Here is a tiny trained network, its code and every weight. The questions are about switching its units off for an input and a class, where a switched-off unit gives its printed mean instead of its output.

import numpy as np


def w(rows, s, z=0):
    codes = np.array(rows[::2]) - 128.0
    scale = np.full(codes.shape[1], s)
    scale[-1] = z or s
    return codes * scale


def f(y):
    return np.maximum(y, 0)


def log_softmax(a):
    a = a - a.max(-1, keepdims=True)
    return a - np.log(np.exp(a).sum(-1, keepdims=True))


def net(x, mask):
    res = np.array(x, float).reshape(1, 7) / 4 @ E
    y = f(res @ A[0][:, :-1].T + A[0][:, -1])
    res = res + np.where(mask, y, B[0][:, -1]) @ B[0][:, :-1]
    return log_softmax(res[-1] @ U[:, :-1].T + U[:, -1])


A, B = {}, {}
E = w([
[99,127,225,148,184,114,238,139,136],'x0',
[137,144,111,111,114,141,140,141,137],'x1',
[77,130,31,186,133,78,142,167,184],'x2',
[108,58,141,6,129,92,140,62,146],'x3',
[137,101,143,93,210,176,97,147,206],'x4',
[98,112,168,158,124,114,102,101,137],'x5',
[117,127,147,147,127,119,116,106,131],'x6',
],0.014)
A[0] = w([
[125,96,194,92,144,252,176,112,48,57],'n0',
[45,154,70,177,151,120,208,132,182,88],'n1',
[146,164,134,117,223,162,75,115,185,105],'n2',
[129,127,145,126,42,35,149,150,5,73],'n3',
[142,183,138,206,127,182,92,188,78,108],'n4',
[153,109,170,205,165,171,255,110,155,4],'n5',
[108,126,191,116,134,109,255,153,127,70],'n6',
[168,147,138,153,85,64,154,127,112,44],'n7',
[149,195,174,194,155,168,117,183,115,24],'n8',
[246,94,227,172,89,224,184,116,81,70],'n9',
[212,155,180,121,92,175,84,96,100,78],'n10',
],0.0097,0.0036)
B[0] = w([
[51,165,80,126,168,178,105,147,183,241],'n0',
[16,53,92,182,175,123,199,106,33,238],'n1',
[195,157,215,163,20,159,199,234,177,208],'n2',
[117,224,154,99,102,107,175,213,193,243],'n3',
[171,180,148,94,145,83,112,45,155,253],'n4',
[211,57,129,132,1,164,40,140,100,233],'n5',
[168,114,104,153,34,22,69,40,93,249],'n6',
[120,182,198,153,149,194,158,214,154,173],'n7',
[118,241,88,4,189,96,182,26,167,227],'n8',
[66,51,64,150,174,206,116,168,152,253],'n9',
[70,75,60,194,141,119,98,139,154,217],'n10',
],0.0073,0.012)
U = w([
[214,143,23,193,28,115,1,112,74,227],'0',
[3,108,33,202,226,158,134,154,114,3],'1',
[128,206,236,150,92,166,221,253,150,74],'2',
[112,172,97,19,202,79,156,7,161,200],'3',
],0.0079,0.0028)

Each question gives the input, the list of numbers given to net, and the class t.
The units are the neurons (one row each of A and B). Each row of codes is followed by its name. A weight is (code - 128) times the scale printed after its matrix; where a second scale follows, it is the last column's (A, B and U).
mask holds one flag per neuron, in row order. A switched-off neuron (its flag False) gives its mean, the last column of its row in B, instead of its output. The means were averaged over made-up inputs and are rounded, as every weight is.
A unit's drop is (log p(t) with every unit on - log p(t) with that unit switched off) / (log p(t) with every unit on - log p(t) with every unit switched off).
The circuit of an input: a set's keep is (log p(t) with only the set's units on - log p(t) with every unit switched off) / (log p(t) with every unit on - log p(t) with every unit switched off). Starting from all 11 units, units are removed one at a time, each time the one whose removal leaves the highest keep (on an exact tie, the one counted first), for as long as the keep stays at least 0.8.
units of the circuit, in order: the units of the circuit, biggest drop first
unit that matters most: the unit with the biggest drop
k most important neurons: the k neurons with the biggest drops, biggest first
drop when u is switched off: that unit's drop, to one decimal
input [2,8,4,-7,-4,-6,2], class 3: unit that matters most : n8
input [7,-1,-4,4,5,-7,-4], class 0: units of the circuit, in order : [n6; n5]
input [4,-7,4,5,5,-5,-5], class 2: 2 most important neurons : [n2; n8]
input [3,-7,-2,-1,3,6,-7], class 0: 4 most important neurons : [n3; n5; n1; n7]
input [2,0,-3,-1,-3,-7,4], class 1: 3 most important neurons : [n2; n9; n0]
input [8,6,5,7,2,8,-8], class 0: 3 most important neurons : [n6; n5; n8]
input [-2,3,-2,-5,1,-1,-7], class 3: units of the circuit, in order : [n8; n4]
input [-5,-4,0,-3,6,6,-4], class 2: 2 most important neurons : [n2; n6]
input [3,-3,-4,-5,3,-3,-7], class 3: 3 most important neurons : [n8; n4; n1]
input [6,6,4,0,3,-7,6], class 0: units of the circuit, in order : [n5; n6]
input [6,8,-8,-7,8,-4,0], class 1: 2 most important neurons : [n9; n0]
input [-7,-4,-5,6,7,8,-2], class 0: 3 most important neurons : [n3; n8; n2]
input [1,-7,0,-7,-6,2,5], class 3: 3 most important neurons : [n8; n4; n2]
input [2,1,3,-2,-5,-5,0], class 2: units of the circuit, in order : [n3]
input [8,7,8,4,8,-8,-5], class 0: 2 most important neurons : [n6; n5]
input [7,-2,5,-2,-1,2,5], class 0: 2 most important neurons : [n5; n6]
input [6,1,1,6,0,5,-4], class 0: 3 most important neurons : [n6; n8; n5]
input [0,4,-7,-7,-2,2,-2], class 1: drop when n6 is switched off : 0.1
input [-1,-4,1,-6,7,7,-4], class 2: drop when n7 is switched off : 0.0
input [5,-1,-4,-7,-3,-4,6], class 3: drop when n8 is switched off : 1.3
input [-7,-1,8,-4,-4,0,-6], class 1: unit that matters most : n1
